array([[150, 133, 121, 119, 120, 125, 130, 128, 121, 129],
       [144, 133, 122, 129, 140, 136, 122, 136, 122, 123],
       [115, 120, 135, 126, 111, 117, 137, 115, 133, 136],
       [104, 122, 136, 138, 139, 133, 124, 131, 135, 125],
       [104, 123, 136, 138, 140, 135, 123, 133, 136, 123],
       [149, 132, 122, 119, 115, 121, 133, 123, 122, 133],
       [116, 120, 135, 126, 111, 116, 137, 115, 133, 136],
       [117, 120, 135, 124, 110, 116, 137, 115, 133, 136],
       [140, 133, 122, 134, 141, 136, 122, 136, 123, 122],
       [150, 131, 122, 119, 113, 119, 135, 121, 121, 134],
       [119, 120, 135, 123, 111, 116, 137, 115, 132, 136],
       [105, 126, 135, 138, 141, 135, 122, 134, 135, 123]]) >> 129

array([[123, 144, 116, 148, 121, 129, 128, 136, 113, 127, 140, 133],
       [119, 119, 133, 126, 123, 111, 145, 124, 121, 132, 125, 131],
       [114, 118, 121, 131, 108, 106, 146, 121, 110, 125, 117, 124],
       [131, 135, 124, 132, 136, 146, 116, 129, 129, 127, 140, 131],
       [120, 116, 130, 129, 121, 115, 138, 120, 132, 132, 124, 130],
       [109, 130, 138, 139, 141, 129, 119, 122, 119, 127, 125, 122],
       [123, 114, 118, 120, 126, 142, 131, 113, 119, 125, 142, 135],
       [113, 114, 135, 135, 137, 132, 126, 113, 140, 137, 141, 137],
       [150, 126, 124, 115, 121, 129, 132, 135, 146, 130, 128, 132],
       [138, 139, 126, 128, 136, 141, 114, 135, 132, 125, 130, 125],
       [117, 119, 142, 126, 142, 128, 121, 118, 134, 129, 120, 122],
       [143, 141, 124, 124, 126, 130, 124, 142, 127, 123, 121, 123]]) >> 133

array([[128, 127, 149, 140, 103, 128, 125, 116, 133, 138],
       [134, 131, 115, 125, 140, 127, 122, 142, 120, 129],
       [129, 126, 125, 114, 135, 122, 126, 141, 116, 123],
       [125, 133, 130, 123, 140, 124, 142, 119, 121, 119],
       [131, 137, 118, 113, 138, 131, 134, 145, 118, 133]]) >> 138

array([[136, 130, 125, 115, 127, 137, 125, 123, 105, 154, 130, 133],
       [120, 120, 135, 136, 127, 122, 138, 139, 150, 106, 124, 115],
       [117, 110, 136, 125, 120, 131, 146, 142, 134, 118, 127, 109],
       [129, 126, 138, 138, 135, 117, 133, 140, 154, 118, 117, 116],
       [111, 111, 129, 124, 115, 136, 143, 134, 126, 109, 136, 117],
       [128, 139, 116, 126, 125, 132, 115, 110, 110, 130, 139, 148],
       [130, 134, 133, 142, 137, 115, 125, 133, 155, 113, 120, 126],
       [130, 120, 140, 133, 134, 121, 138, 145, 149, 126, 115, 110],
       [132, 144, 117, 132, 131, 127, 111, 111, 119, 128, 135, 149],
       [118, 134, 116, 133, 121, 129, 120, 113, 122, 106, 142, 144],
       [124, 121, 137, 136, 131, 121, 137, 142, 152, 114, 120, 113],
       [119, 125, 118, 119, 116, 140, 127, 116, 104, 125, 144, 137]]) >> 133

array([[144, 123, 132, 137, 140, 131, 136, 138, 140, 129, 139],
       [119, 130, 131, 136, 121, 127, 120, 120, 135, 137, 139],
       [123, 125, 127, 124, 115, 117, 127, 129, 136, 151, 126],
       [140, 155, 112, 147, 134, 130, 140, 135, 138, 124, 116],
       [132, 136, 122, 111, 120, 130, 115, 136, 109, 130, 127],
       [134, 141, 135, 138, 125,  99, 144, 132, 110, 134, 142],
       [109, 117, 118, 130, 119, 121, 125, 135, 140, 140, 136]]) >> 139

array([[122, 125, 112, 130, 139, 111, 116, 139, 138, 143, 135, 102, 134],
       [121, 135, 124, 138, 127, 106, 143, 121, 113, 109, 137, 142, 142],
       [112, 145, 135, 142, 118, 128, 143, 136, 130, 112, 116, 119, 113],
       [106, 143, 126, 114, 145, 130, 135, 132, 117, 133, 142, 116, 137],
       [123, 115, 139, 129, 143, 134, 128, 138, 117, 113, 120, 139, 114],
       [133, 125, 110, 111, 128, 115, 144, 136, 138, 104, 143, 150, 131]]) >> 134

array([[135, 134, 123, 137, 123, 130, 132, 115, 135, 139, 129, 133, 122,
        132],
       [136, 122, 116, 139, 106, 123, 131, 118, 130, 133, 130, 132, 125,
        131],
       [123, 128, 138, 116, 141, 131, 127, 137, 124, 118, 118, 123, 130,
        119],
       [119, 136, 138, 110, 143, 134, 126, 137, 133, 123, 129, 130, 127,
        124],
       [123, 136, 133, 112, 139, 132, 127, 135, 138, 130, 131, 130, 124,
        127]]) >> 132
---
[ 98 126 138 117 122] -> 117
[105 148 111 135 100 123 126] -> 123
[131 123 130 129 133 156 127] -> 156
[127 127 128 128 114 127 151] -> 127
[142 150 153 123 129] -> 123
[128 134 123 153 156] -> 153
[135 130 131 120 127 103] -> 127
---
[132 119 128 128 126 103] ==> 103, 132
[124 135 154 102 147] ==> 147, 124
[152 106 145 116] ==> 116, 152
[129 129 130 105 123 128] ==> 128, 129
[158 121 129 127] ==> 127, 158
[105 121 112 103 142 125] ==> 125, 105
[153  99 102 134 129 125] ==> 125, 153
[103 119 124 127] ==> 127, 103
[136 111 100 143] ==> 143, 136
[124 138 144 136 134 154] ==> 154, 124
---
[[133 149 107 155 116 127]
 [116 129 152 145 127 135]] out 145

[[102 120 135 137]
 [103 120 134 135]
 [126 106 150 102]] out 120

[[147 114 121 154 108 125]
 [145 118 123 152 110 133]] out 152

[[152 112 106 129 125]
 [101 154 155 127 142]] out 155

[[136 130 147 123]
 [127 123 155 127]
 [138 125 138 130]] out 123

[[137 107 109 118 118 138 135]
 [136 130 127 137 127 140 133]
 [107 131 128 123 115 106 108]] out 127

[[114 136 121 132]
 [138 117 107 115]] out 117

[[125 130 124 125 113 148 123]
 [111 137 124 156 113 153 114]
 [116 130 118 125 119 137 123]] out 113
---
[152 132 109 111 128] ⇒ 111

[148 107 147 120 105] ⇒ 107

[140 143 156 107] ⇒ 140

[155 102 128 139 132 145 100] ⇒ 102

[135 145 142 136 141 151 125] ⇒ 135

[[131 125 127 126 122 137 132]
 [127 106 145 103 115 112 131]] ⇒ 106

[132 109 123 123 133 140 104] ⇒ 109

[107 100 116 157 118] ⇒ 107

[150 150 120 141 130] ⇒ 130
